Here is a tiny trained network, its code and every weight. The questions are about switching its units off for an input and a target symbol, where a switched-off unit gives its printed mean instead of its output.

import numpy as np


def w(rows, s, z=0):
    codes = np.array(rows[::2]) - 128.0
    scale = np.full(codes.shape[1], s)
    scale[-1] = z or s
    return codes * scale


def f(y):
    return np.maximum(y, 0)


def softmax(a):
    e = np.exp(a - a.max(-1, keepdims=True))
    return e / e.sum(-1, keepdims=True)


def log_softmax(a):
    a = a - a.max(-1, keepdims=True)
    return a - np.log(np.exp(a).sum(-1, keepdims=True))


def net(x, mask):
    ids = ['ΔΨαβεζηλμτφ'.index(c) for c in x.split()]
    T = len(ids)
    res = E[ids] + P[:T]
    u = 0
    for l in range(2):
        q, k, v = (res @ M[l].T for M in (Q, K, V))
        z = softmax(np.where(np.tri(T) > 0, q @ k.T / 3**0.5, -1e9)) @ v
        res = res + np.where(mask[u], z, O[l][:, -1]) @ O[l][:, :-1]
        u += 1
        y = f(res @ A[l][:, :-1].T + A[l][:, -1])
        res = res + np.where(mask[u : u + 12], y, B[l][:, -1]) @ B[l][:, :-1]
        u += 12
    return log_softmax(res[-1] @ U[:, :-1].T + U[:, -1])


Q, K, V, O, A, B = {}, {}, {}, {}, {}, {}
E = w([
[172,80,153,232,177,72,165,111],'Δ',
[168,105,174,123,110,137,137,123],'Ψ',
[147,104,163,142,98,216,131,89],'α',
[140,130,188,133,79,187,142,104],'β',
[87,118,167,96,132,166,138,109],'ε',
[178,102,134,105,102,195,141,95],'ζ',
[196,113,151,100,111,138,138,113],'η',
[108,97,122,71,153,157,138,99],'λ',
[84,92,96,185,187,104,167,80],'μ',
[102,148,166,146,73,4,143,153],'τ',
[207,101,92,65,115,122,162,124],'φ',
],0.015)
P = w([
[138,93,137,156,139,170,117,204],'0',
[122,83,171,114,114,121,73,118],'1',
[175,144,205,120,196,148,149,137],'2',
[137,67,127,143,121,150,209,174],'3',
[118,100,152,115,102,97,91,79],'4',
[171,165,188,115,187,125,171,104],'5',
[130,93,109,143,114,131,235,142],'6',
[114,117,127,120,88,73,102,41],'7',
[164,188,171,114,183,100,194,74],'8',
[124,121,90,142,110,109,253,113],'9',
[108,129,118,144,93,61,106,25],'10',
],0.017)
Q[0] = w([
[137,1,209,90,117,104,212,28],'L0H0',
[114,131,81,125,81,99,2,88],'L0H0',
[92,67,76,145,59,123,198,165],'L0H0',
],0.014)
K[0] = w([
[123,147,77,164,141,67,166,9],'L0H0',
[124,76,146,218,204,144,114,206],'L0H0',
[135,212,49,78,142,103,180,147],'L0H0',
],0.014)
V[0] = w([
[236,101,50,70,135,136,124,99],'L0H0',
[64,90,67,80,234,210,95,87],'L0H0',
[128,157,178,112,37,254,133,115],'L0H0',
],0.0095)
O[0] = w([
[172,156,57,190,186,113,43,202,167],'L0H0',
[146,151,5,72,185,103,124,30,36],'L0H0',
[147,244,105,129,39,119,140,96,4],'L0H0',
],0.011,0.0016)
A[0] = w([
[117,142,184,107,128,125,146,84,19],'L0N0',
[136,178,164,135,101,121,176,80,14],'L0N1',
[137,135,142,97,112,59,119,150,207],'L0N2',
[108,102,37,133,113,150,120,161,98],'L0N3',
[133,106,159,127,161,123,83,139,2],'L0N4',
[105,103,116,100,59,112,100,112,135],'L0N5',
[183,158,117,139,170,90,129,126,77],'L0N6',
[51,143,108,85,106,100,100,142,82],'L0N7',
[134,115,130,135,129,111,7,116,170],'L0N8',
[92,79,125,76,119,138,126,144,111],'L0N9',
[142,131,127,97,216,159,142,117,202],'L0N10',
[138,57,127,148,100,154,177,147,57],'L0N11',
],0.013,0.0038)
B[0] = w([
[179,86,76,89,112,39,169,158,216],'L0N0',
[83,45,58,92,151,124,95,183,222],'L0N1',
[78,168,211,145,84,73,139,105,168],'L0N2',
[188,1,144,103,110,42,174,132,170],'L0N3',
[102,177,36,80,136,136,170,117,176],'L0N4',
[138,118,99,147,194,141,17,107,176],'L0N5',
[12,134,141,85,108,189,134,121,187],'L0N6',
[144,180,22,51,122,77,246,208,140],'L0N7',
[208,185,59,109,218,37,157,80,179],'L0N8',
[167,156,113,172,162,80,70,116,209],'L0N9',
[172,88,216,158,28,153,157,121,246],'L0N10',
[95,203,113,40,229,101,75,125,254],'L0N11',
],0.0075,0.0094)
Q[1] = w([
[137,120,169,171,251,81,59,3],'L1H0',
[115,174,65,109,96,116,66,187],'L1H0',
[136,99,128,106,181,62,33,26],'L1H0',
],0.0064)
K[1] = w([
[29,127,135,246,204,80,206,88],'L1H0',
[176,144,149,125,74,111,64,228],'L1H0',
[18,131,106,188,142,44,255,134],'L1H0',
],0.0053)
V[1] = w([
[254,140,119,25,98,212,77,167],'L1H0',
[86,127,142,157,155,139,163,92],'L1H0',
[122,163,174,123,67,58,134,112],'L1H0',
],0.0058)
O[1] = w([
[5,135,145,254,225,85,209,94,23],'L1H0',
[193,137,142,92,138,175,103,123,30],'L1H0',
[171,162,97,163,7,21,72,149,247],'L1H0',
],0.0067,0.0012)
A[1] = w([
[94,89,241,188,20,180,165,138,86],'L1N0',
[185,113,84,159,4,158,218,116,174],'L1N1',
[87,197,206,207,39,224,53,130,67],'L1N2',
[128,111,60,193,168,203,8,85,71],'L1N3',
[98,2,136,97,64,108,128,139,2],'L1N4',
[2,186,114,153,80,253,100,200,72],'L1N5',
[133,169,162,161,88,131,175,250,198],'L1N6',
[134,132,190,59,82,119,139,189,161],'L1N7',
[89,128,89,99,47,122,82,48,218],'L1N8',
[49,253,18,128,145,141,181,183,126],'L1N9',
[83,251,138,148,106,86,67,149,160],'L1N10',
[136,151,83,112,231,70,112,201,94],'L1N11',
],0.0076,0.0052)
B[1] = w([
[135,105,49,140,98,184,75,186,161],'L1N0',
[91,156,168,157,124,62,97,144,193],'L1N1',
[49,119,95,81,153,83,161,8,138],'L1N2',
[143,141,155,168,182,79,152,200,146],'L1N3',
[165,195,134,140,134,142,116,118,206],'L1N4',
[181,117,197,145,56,128,75,34,145],'L1N5',
[184,124,95,137,196,137,104,110,200],'L1N6',
[121,110,89,164,144,128,112,91,227],'L1N7',
[119,94,149,153,128,214,165,150,223],'L1N8',
[179,165,97,26,100,116,119,167,191],'L1N9',
[130,104,147,112,128,178,171,113,188],'L1N10',
[94,142,145,157,81,179,98,131,255],'L1N11',
],0.012,0.009)
U = w([
[179,48,168,78,187,118,187,108,62],'Δ',
[128,65,78,198,163,130,139,210,133],'Ψ',
[86,89,85,60,113,143,163,160,111],'α',
[152,196,62,143,128,14,92,120,108],'β',
[76,117,235,152,109,32,186,113,254],'ε',
[128,231,196,134,115,147,141,57,138],'ζ',
[96,147,44,166,173,135,111,17,77],'η',
[58,111,199,155,99,221,169,139,164],'λ',
[182,112,162,145,20,121,93,167,116],'μ',
[69,134,169,104,172,58,35,116,141],'τ',
[195,254,175,154,171,180,173,144,122],'φ',
],0.0059,0.0051)

Each question gives the input, a string of symbols that net reads in full, and the target symbol t.
The units are the heads (3 rows each of Q, K, V and O) and the neurons (one row each of A and B). Each row of codes is followed by its name. A weight is (code - 128) times the scale printed after its matrix; where a second scale follows, it is the last column's (O, A, B and U).
mask holds one flag per unit, layer by layer, with each layer's heads first. A switched-off unit (its flag False) gives its mean, the last column of its rows in O or B, instead of its output. The means were averaged over made-up inputs and are rounded, as every weight is.
A unit's drop is (log p(t) with every unit on - log p(t) with that unit switched off) / (log p(t) with every unit on - log p(t) with every unit switched off).
The circuit of an input: a set's keep is (log p(t) with only the set's units on - log p(t) with every unit switched off) / (log p(t) with every unit on - log p(t) with every unit switched off). Starting from the 12 units with the biggest drops (on a tie, the unit counted first), units are removed one at a time, each time the one whose removal leaves the highest keep (on an exact tie, the one counted first), for as long as the keep stays at least 0.8.
circuit, biggest first: the units of the circuit, biggest drop first
k most important neurons: the k neurons with the biggest drops, biggest first
top k neurons in layer l: the k neurons of layer l with the biggest drops, biggest first
input φ η α λ Ψ φ β λ, target η: circuit, biggest first => (L0H0)
input η φ ε ε ε ε ε, target α: circuit, biggest first => (L0H0 L0N10 L1N9 L0N1)
input μ β λ τ Δ ε Ψ φ τ, target φ: circuit, biggest first => (L0H0 L1N10 L0N1)
input φ ε φ β Δ ζ μ β, target Δ: circuit, biggest first => (L1H0 L0H0)
input ζ Ψ η μ τ φ λ ε τ φ Ψ, target μ: circuit, biggest first => (L1H0 L0N2)
input τ Ψ φ Ψ λ Ψ ζ λ, target μ: circuit, biggest first => (L1H0 L1N8 L0N2 L0H0)
input Δ φ ζ η λ η λ Δ, target τ: circuit, biggest first => (L0H0 L0N11)
input φ η φ ζ φ, target β: circuit, biggest first => (L0H0 L0N8)
input ε Δ μ ε ε ζ λ φ ζ μ β, target Δ: circuit, biggest first => (L0H0 L1H0)
input ε ζ φ, target ζ: top 2 neurons in layer 1 => (L1N5 L1N2)
input μ ε α Ψ τ Ψ Ψ ε ε φ φ, target μ: 3 most important neurons => (L0N2 L1N8 L0N11)
input ζ α Ψ τ τ ε μ Ψ λ ε α, target Δ: circuit, biggest first => (L0H0 L1H0 L1N11)
input β φ λ ζ ε Δ Ψ μ Ψ λ, target Δ: circuit, biggest first => (L0H0 L0N10)
input Ψ φ ε, target φ: circuit, biggest first => (L0H0 L0N1 L0N0)
input λ ε ζ λ ζ η β ε ε β, target α: 4 most important neurons => (L0N1 L0N10 L1N9 L0N3)
input μ ζ ε φ λ η, target λ: top neuron in layer 1 => (L1N0)
input ε μ ζ β η φ λ ζ Δ, target ζ: 3 most important neurons => (L0N6 L1N5 L0N0)
input β η ε φ μ φ, target μ: 2 most important neurons => (L0N10 L1N0)
input ζ β λ, target β: top 2 neurons in layer 0 => (L0N0 L0N11)
input Ψ β τ λ ε λ λ α, target μ: top neuron in layer 1 => (L1N8)
input Δ η Ψ, target η: 3 most important neurons => (L1N2 L0N11 L0N0)
input φ λ λ, target λ: 3 most important neurons => (L0N10 L0N6 L1N0)
input η ε ε, target ε: 3 most important neurons => (L0N0 L0N11 L1N1)
input Ψ ζ α μ, target Δ: top 2 neurons in layer 0 => (L0N11 L0N10)
input ε τ λ ζ Ψ Ψ τ τ, target μ: 4 most important neurons => (L0N0 L1N10 L0N2 L1N8)
input λ Δ λ α ζ, target τ: 2 most important neurons => (L0N11 L0N9)
input η ζ Δ ε ζ τ, target ζ: top 2 neurons in layer 1 => (L1N5 L1N10)
input τ μ ε, target μ: top 2 neurons in layer 0 => (L0N10 L0N11)
input ε Ψ η λ Ψ ε, target Ψ: top neuron in layer 1 => (L1N0)
